Each row has a name. Each question is about the rows just above it.

Tapos: 4.82	-2.28	1.80	2.02	-5.90	8.16	0.45	2.75	0.27	1.09	7.70	1.90
suzig: -5.69	-7.78	1.90	-2.39	5.81	1.68	1.03	-4.27	0.39	3.59	-3.20	1.85
lata: -6.86	-2.19	-1.04	-4.71	5.61	-2.08	0.43	-3.44	0.30	1.94	-4.75	-1.43
Zil: -5.42	-4.82	1.66	-2.29	6.18	5.02	0.80	-3.75	0.59	1.41	-2.94	0.03
zose: -7.19	-2.07	-1.59	-2.76	5.65	-4.59	0.80	-3.75	0.59	0.35	-4.71	0.02
Vov: -6.17	-0.38	-3.67	-2.50	7.44	-3.34	-0.32	-3.28	2.43	2.18	-4.69	-0.56
motak: -5.46	-7.81	4.23	-1.44	6.58	0.89	-1.87	-4.36	-2.90	5.99	-2.71	0.11
zigo: -4.82	-0.55	0.03	-2.33	4.77	-1.74	0.45	-1.71	0.06	-1.47	-2.49	0.02
valan: -7.19	-2.07	-1.59	-2.76	5.65	-4.59	0.80	-3.75	1.31	1.67	-4.54	-1.28
The next entry after -0.55	0.03	-2.33	4.77: => -1.74
Where do -7.19	-2.07	-1.59	-2.76	5.65	-4.59	0.80	-3.75	0.59	0.35	-4.71	0.02 appear? => zose
Give the next entry after 0.80	-3.75	0.59	0.35. => -4.71

Mav: 2.89	2.82	-3.33	-0.30	6.93
suzig: -2.63	2.89	2.81	-3.33	-0.97
Vov: -2.73	2.60	3.28	-3.34	-1.22
Zil: 5.36	3.11	0.48	-0.74	6.51
dalun: -3.18	2.47	2.88	-2.74	-1.37
lata: 1.44	-2.85	-2.58	2.98	-0.41
zose: 4.89	1.99	0.08	-0.62	6.23
zigo: -2.42	3.04	3.38	-3.02	-1.26
The next entry after 3.28	-3.34: => -1.22
The next entry after -3.18	2.47	2.88: => -2.74
The next entry after 2.89	2.81	-3.33: => -0.97
The next entry after 2.89	2.81: => -3.33
Give the next entry after 1.44	-2.85. => -2.58

lata: -1.06	1.06	-2.43	-0.41	4.63	3.86	-2.32	2.08	6.38	0.62	3.59
motak: -1.61	2.43	-1.98	1.60	1.54	5.28	-4.22	0.37	5.56	1.31	1.13
Tapos: -3.91	2.69	-0.66	0.18	5.81	3.58	-4.23	4.47	3.19	0.54	-2.13
zose: -3.91	2.69	-0.66	-0.46	5.81	3.58	-4.23	4.47	3.19	0.54	-2.13
ratoz: -1.90	1.01	1.46	0.26	-6.05	-1.03	0.52	0.70	0.02	1.63	-1.22
dalun: 2.76	-3.85	-3.29	-0.38	-3.15	-2.09	6.95	0.75	0.94	0.94	2.30
zigo: -0.65	-0.46	5.81	-0.36	-1.90	1.01	1.44	0.26	1.73	0.82	1.64
valan: -0.84	-1.95	-1.03	4.62	2.83	8.02	-4.29	5.91	3.47	0.70	0.52
Mav: 5.65	0.92	-2.88	1.90	-6.41	0.27	3.36	-1.08	3.33	-1.08	-1.04
Vov: -1.61	2.43	-1.98	1.60	1.54	3.76	-4.22	0.37	5.56	1.31	1.13
Zil: 3.68	-6.04	-5.14	-1.39	-3.55	-2.14	2.43	-0.39	2.26	0.96	1.39
What is the next entry after -0.66	-0.46	5.81? => 3.58
The next entry after 1.01	1.46	0.26: => -6.05
What is the next entry after -1.90	1.01	1.44	0.26? => 1.73
The row with -3.91	2.69	-0.66	-0.46	5.81	3.58	-4.23	4.47	3.19	0.54	-2.13 is => zose

zigo: 3.76	-4.37	-6.48	-7.08	-6.28	0.07	-6.89	-3.61	1.75	0.83	4.59	7.55	-1.71	-0.03	-0.49
Vov: -5.14	-0.32	-4.59	-2.50	5.22	-2.32	3.62	5.07	4.34	-5.80	-1.57	-4.10	4.97	-1.79	2.39
lata: 3.76	-4.37	-6.48	-7.08	-6.28	0.07	-6.89	1.05	-5.76	-1.65	-5.41	-1.44	3.02	-0.38	-6.06
Tapos: 2.51	0.28	-6.39	1.86	-6.42	-0.94	0.99	4.19	2.44	-5.12	-0.32	-4.59	0.69	-0.03	-0.31
motak: 2.37	-5.70	5.22	0.12	-2.01	-4.53	5.92	3.80	7.17	-1.03	3.83	-3.78	5.23	-5.54	6.48
zose: -4.47	2.57	4.88	6.70	5.39	4.22	-0.59	-2.45	0.16	5.82	5.42	0.85	0.73	3.49	-0.88
Mav: -3.88	2.15	-2.95	7.28	7.97	2.12	6.53	-3.36	6.79	1.36	7.18	4.85	-2.80	-0.34	1.43
valan: -2.82	5.31	-3.73	-2.48	-2.32	5.22	3.62	5.07	-4.85	-6.84	-6.42	5.28	-0.99	7.52	-6.42
What is the next entry after 5.22	-2.32	3.62	5.07? => 4.34
The next entry after -5.12	-0.32	-4.59: => 0.69
Give the next entry after 2.51	0.28	-6.39	1.86. => -6.42

suzig: -0.06	-3.52	6.00	-4.19	-2.44	-1.43	-1.62	-1.13	1.71	-3.84	-2.90	2.29	0.53	1.29	3.27	-3.03	-0.75	-1.75	5.07	-1.79	0.30	-2.23	-0.36	-4.59	-1.36	3.77	-0.12	0.55	-4.82	-3.83
valan: 0.56	1.29	4.36	-2.11	-3.50	-0.98	0.36	-1.10	1.39	-1.20	-3.78	1.20	-0.26	3.47	2.33	-1.74	-1.45	-0.74	6.11	-4.04	0.01	-2.08	-0.81	-5.30	-1.41	2.38	1.25	-0.21	-1.46	-3.28
motak: -0.80	-1.49	1.96	-1.95	-2.48	0.13	-0.04	0.15	-0.38	-2.68	-3.85	3.44	-1.13	3.60	4.08	-2.76	-1.12	0.67	6.87	-2.76	-1.72	-2.29	1.64	-4.77	-2.11	2.99	3.96	1.03	-3.17	-4.21
dalun: -2.75	-2.10	5.93	-2.31	-1.18	-0.84	-2.68	-0.38	0.15	-0.04	-5.21	3.21	-1.37	2.98	4.77	-3.08	-2.18	-0.65	6.14	-2.34	0.13	-0.96	0.96	-5.07	-2.23	4.41	1.21	0.46	-3.59	-3.05
lata: 0.16	-3.76	2.06	-2.02	-1.74	-3.01	1.38	-1.60	1.08	-4.21	-6.48	2.49	-0.35	1.61	4.61	-5.97	-0.81	-0.92	5.69	-2.67	-0.05	-0.14	3.49	-3.78	-3.45	5.09	0.70	-0.97	-4.12	-2.57
zigo: -0.64	-3.52	4.17	-1.38	-1.51	0.46	-0.30	0.43	1.33	-1.62	-7.21	1.68	0.08	1.93	4.23	-3.13	-1.47	0.42	2.72	-2.66	0.24	-0.49	1.47	-4.33	-2.91	3.55	0.85	0.05	-2.89	-2.07
Zil: -0.99	-3.33	1.47	0.69	-3.59	-2.47	0.01	0.59	2.25	-1.78	-5.27	3.60	0.37	1.68	2.52	-4.61	-1.25	-0.65	7.13	-2.50	0.47	-0.06	0.40	-3.56	-1.23	4.34	1.31	0.90	-3.07	-2.95
The next entry after -3.85	3.44	-1.13	3.60	4.08: => -2.76
What is the next entry after 0.53	1.29? => 3.27
The next entry after -3.85	3.44	-1.13	3.60	4.08	-2.76	-1.12	0.67	6.87	-2.76	-1.72	-2.29: => 1.64
What is the next entry after -0.04	0.15	-0.38	-2.68? => -3.85

Tapos: 2.38	-2.48	-2.53	1.76	1.56	0.35	0.37
lata: -6.82	-0.78	-5.77	6.79	1.68	3.73	0.78
Zil: -0.38	4.50	6.79	-5.77	-6.81	-0.78	4.68
Give the next entry after 6.79	-5.77. => -6.81
What is the next entry after -6.81	-0.78? => 4.68
The next entry after -6.82	-0.78	-5.77: => 6.79
The next entry after 2.38	-2.48	-2.53: => 1.76
Give the next entry after 1.56	0.35. => 0.37

suzig: -3.93	-3.04	-2.12	1.50	3.44	-3.85	1.01	-4.60	2.74	3.45	1.50	1.39	-3.11	3.97	0.62	2.25	-2.71	1.77	2.04	0.29	-1.75	-1.34	0.55	-0.69	-1.44	0.10	-2.18	2.96	-1.45	0.46	-1.18	3.27	3.05	-2.20
Vov: -1.67	4.61	-3.91	-0.06	-3.99	-3.07	5.74	1.88	-0.42	0.07	-3.06	-2.55	-3.00	-4.08	-0.77	-0.29	0.44	-0.70	0.95	-4.20	-1.44	2.94	1.36	0.05	0.10	-2.61	-1.52	1.68	0.15	1.51	-5.65	1.16	-1.69	-0.83
ratoz: -1.27	-1.01	-3.49	-2.62	0.65	-0.26	-2.25	4.18	1.69	-4.33	2.85	-0.19	3.16	-6.59	2.99	-0.52	0.74	-1.87	2.98	4.57	4.81	-2.16	-2.57	4.40	4.27	-5.55	4.28	0.52	-5.67	-5.69	3.66	0.43	-3.48	-2.20
Zil: 0.29	-2.27	-2.93	0.70	3.22	-1.07	3.69	-0.23	-3.74	-1.27	1.66	-3.54	-5.13	-5.81	0.65	3.55	-0.21	-1.06	-0.56	-0.78	-3.10	0.72	3.46	-2.70	4.41	1.15	3.88	-4.68	-3.59	2.51	-4.08	0.78	-4.77	-3.46
valan: -1.97	0.96	-2.24	3.45	-0.98	-0.95	3.14	0.27	-3.17	-0.62	1.27	-3.37	-3.76	-5.78	-0.01	2.85	0.67	-0.36	0.29	-2.27	-2.93	0.67	3.22	-1.07	3.69	0.24	2.78	-2.45	-2.88	2.39	-4.49	1.01	-3.96	-3.25
dalun: -1.95	-1.39	-2.67	-3.29	-0.86	-0.07	-3.29	4.40	1.61	-3.60	3.10	-0.46	3.66	-6.31	3.44	-0.45	0.44	-0.73	3.58	5.22	5.39	-2.72	-2.83	3.41	3.72	-6.88	5.14	1.09	-5.54	-5.75	3.47	0.70	-3.11	-2.24
Mav: -3.92	-3.39	-2.47	1.47	1.76	-2.78	-0.06	-5.52	3.04	2.26	2.29	0.77	-4.31	2.64	-0.36	2.40	-2.14	2.00	3.08	-0.08	-1.40	-1.20	-1.00	-0.56	-1.97	0.96	-2.24	3.47	-0.98	-0.95	-1.17	3.60	3.50	-3.18
lata: -0.87	2.24	-3.72	-0.77	-2.74	-3.05	4.94	1.09	-2.21	0.11	-0.55	-3.21	-2.83	-4.74	-0.13	1.34	0.68	0.17	0.95	-4.18	-2.37	1.66	2.25	0.10	2.27	-1.64	0.34	0.50	-0.55	2.13	-5.23	1.27	-3.17	-2.34
What is the next entry after 0.95	-4.20	-1.44	2.94	1.36? => 0.05
What is the next entry after 0.29	-2.27	-2.93	0.67	3.22	-1.07	3.69? => 0.24
Give the next entry after -0.42	0.07. => -3.06
The next entry after -1.97	0.96	-2.24	3.47	-0.98	-0.95: => -1.17

Tapos: 0.13	5.14	-0.17	1.48	-2.72	1.81	-0.64	3.13	-0.94	0.22	-8.31	-1.45
Mav: 0.12	-0.09	0.65	2.81	-0.37	2.26	2.00	-0.11	-0.43	-2.04	-2.76	-4.01
lata: 0.55	3.50	5.01	4.22	0.12	2.80	-0.26	0.36	3.53	-3.84	-4.84	-2.72
valan: 2.53	3.68	-0.40	8.09	-0.85	1.04	1.80	-0.21	2.26	2.38	-4.49	-0.09
Zil: 0.13	5.14	-0.17	1.48	-2.72	1.81	-0.64	3.13	-0.94	-3.44	-3.54	-0.86
suzig: 4.24	0.12	-0.09	0.65	2.83	-0.37	2.26	-0.12	-0.58	1.08	-1.36	-2.17
Give the next entry after 4.22	0.12. => 2.80
What is the next entry after 0.12	-0.09	0.65	2.83	-0.37	2.26? => -0.12

